Each row has a name. Each piece below is followed by the name of the row it came from. Each question is about the rows just above it.

<27>: [141  71 192 123 101 111 149 107 121 116 141 133 120 110 157 140  84 187
 150 129 171 152  89 117 111 110 118 122 102 148 112 123 181 129  98 167
 109  92 138  85  91  92 139]
<124>: [ 84 126 143 130 125 175  98  96 125 111 142 119 168 157 127 124 123 127
 141 155 115 110  43  56 151 161 136 133 152 110 152 154 132 124 152  61
 122 173 151 167  82 196 125]
<85>: [143 174 178 103 132 151 161 144 123  99  95 123 104 163 137 125 138 116
 153 135 107 101  89 117 112 151 122 129 133 162  56 159  78 128 173 152
  82 167 151 122  61  57 164]
<104>: [130 112 141 164 138 138 104  91 116  62 120 152 103 140  91 131 125 165
 126 140 131 165 108  69 133 164 117 115 171  73 171 109 118 158  99 101
 151 154 146 157 104  67 173]
q: [173 152  82 167 151 122  61] -> <85>
Where do [102 148 112 123] appear? -> <27>
The row with [143 174 178 103 132 151 161 144 123  99  95 123 104 163 137 125 138 116
 153 135 107 101  89 117 112 151 122 129 133 162  56 159  78 128 173 152
  82 167 151 122  61  57 164] is -> <85>
q: [187 150 129 171] -> <27>
[123 127] is in which row? -> <124>
The row with [ 56 159  78 128 173 152] is -> <85>

<176>: [132 157 105 126]
<156>: [110 176 109 140]
<79>: [101 186 111 148]
<90>: [109 191 115 155]
<117>: [109 192 115 171]
<57>: [114 190 123 180]
<37>: [112 191 122 191]
<29>: [112 195 124 204]
<25>: [190 114 124 206]
q: [190 114 124] -> <25>
[114 190] is in which row? -> <57>
q: [112 191 122] -> <37>

<122>: [119  98  95 110  94 116]
<56>: [144 184 104 148 109 138]
<47>: [112 121 157 122 163 192]
<126>: [112 121 157 145 108  91]
<20>: [154 145 105  93 104 135]
<162>: [116  74 123 120  94 118]
<65>: [121 157 112  83  94 166]
<170>: [118 125 130 163  56  87]
q: [157 145] -> <126>
q: [112 121 157 145 108  91] -> <126>
q: [ 83  94 166] -> <65>
[105  93 104] is in which row? -> <20>
q: [121 157 112] -> <65>

<108>: [111  46 119 109 124 117]
<3>: [ 46 126 104 129  77 110]
<12>: [ 96  46 126 102 129  77]
<10>: [131 126 102 132  46 110]
q: [126 104 129  77] -> <3>
Where do [ 46 126 102 129  77] appear? -> <12>
q: [109 124 117] -> <108>

<88>: [160 120  37 135 115 129  86]
<72>: [ 37 137 115 129 150 133 180]
<138>: [164 115 109  99  57 219  89]
<50>: [143 164 114 109 158  65 110]
q: [158  65 110] -> <50>
Which row holds [ 37 135 115 129]? -> <88>
[164 114 109] is in which row? -> <50>
q: [160 120  37] -> <88>

<119>: [145  93 210 133]
<111>: [145  93 153  76]
<113>: [ 52 183 210  92]
<107>: [153  93 145 119]
q: [ 93 153  76] -> <111>
q: [145  93 153] -> <111>
q: [ 93 210] -> <119>
q: [145  93 210 133] -> <119>
q: [145  93 153  76] -> <111>
Where do [153  93 145] appear? -> <107>

<26>: [136  93 163 116 105 142 118 159 136 128 138 188  80 104 135 128  64 127
 211 149 107 137 175 113 147 134 147 102 131 164]
<22>: [183 154 120  79 128 138 131 129 150 137 100 123 122 119 153  80 126 137
  98 133 120 153 169 140 112 111 208 152 148  90]
<86>: [123  73 129 125 182 154 120  79 128 138  87 213 169 130 117 144  90 124
  81 142 110 162 156 143  74  97 192 135 144  67]
The row with [182 154 120  79 128 138] is -> <86>
The row with [154 120  79 128 138  87 213 169 130 117] is -> <86>
q: [188  80 104 135] -> <26>
q: [105 142 118 159 136 128 138 188  80 104] -> <26>
q: [116 105 142 118 159 136 128 138 188  80] -> <26>

<84>: [ 68 209 123  87 158 201]
<139>: [103  93 105 202 140  75]
<60>: [ 59  49  49  70 209 123]
<51>: [101  52 117 132 163 135]
q: [132 163 135] -> <51>
Where do [49 49] appear? -> <60>
Where do [ 70 209 123] appear? -> <60>
q: [ 93 105 202 140  75] -> <139>

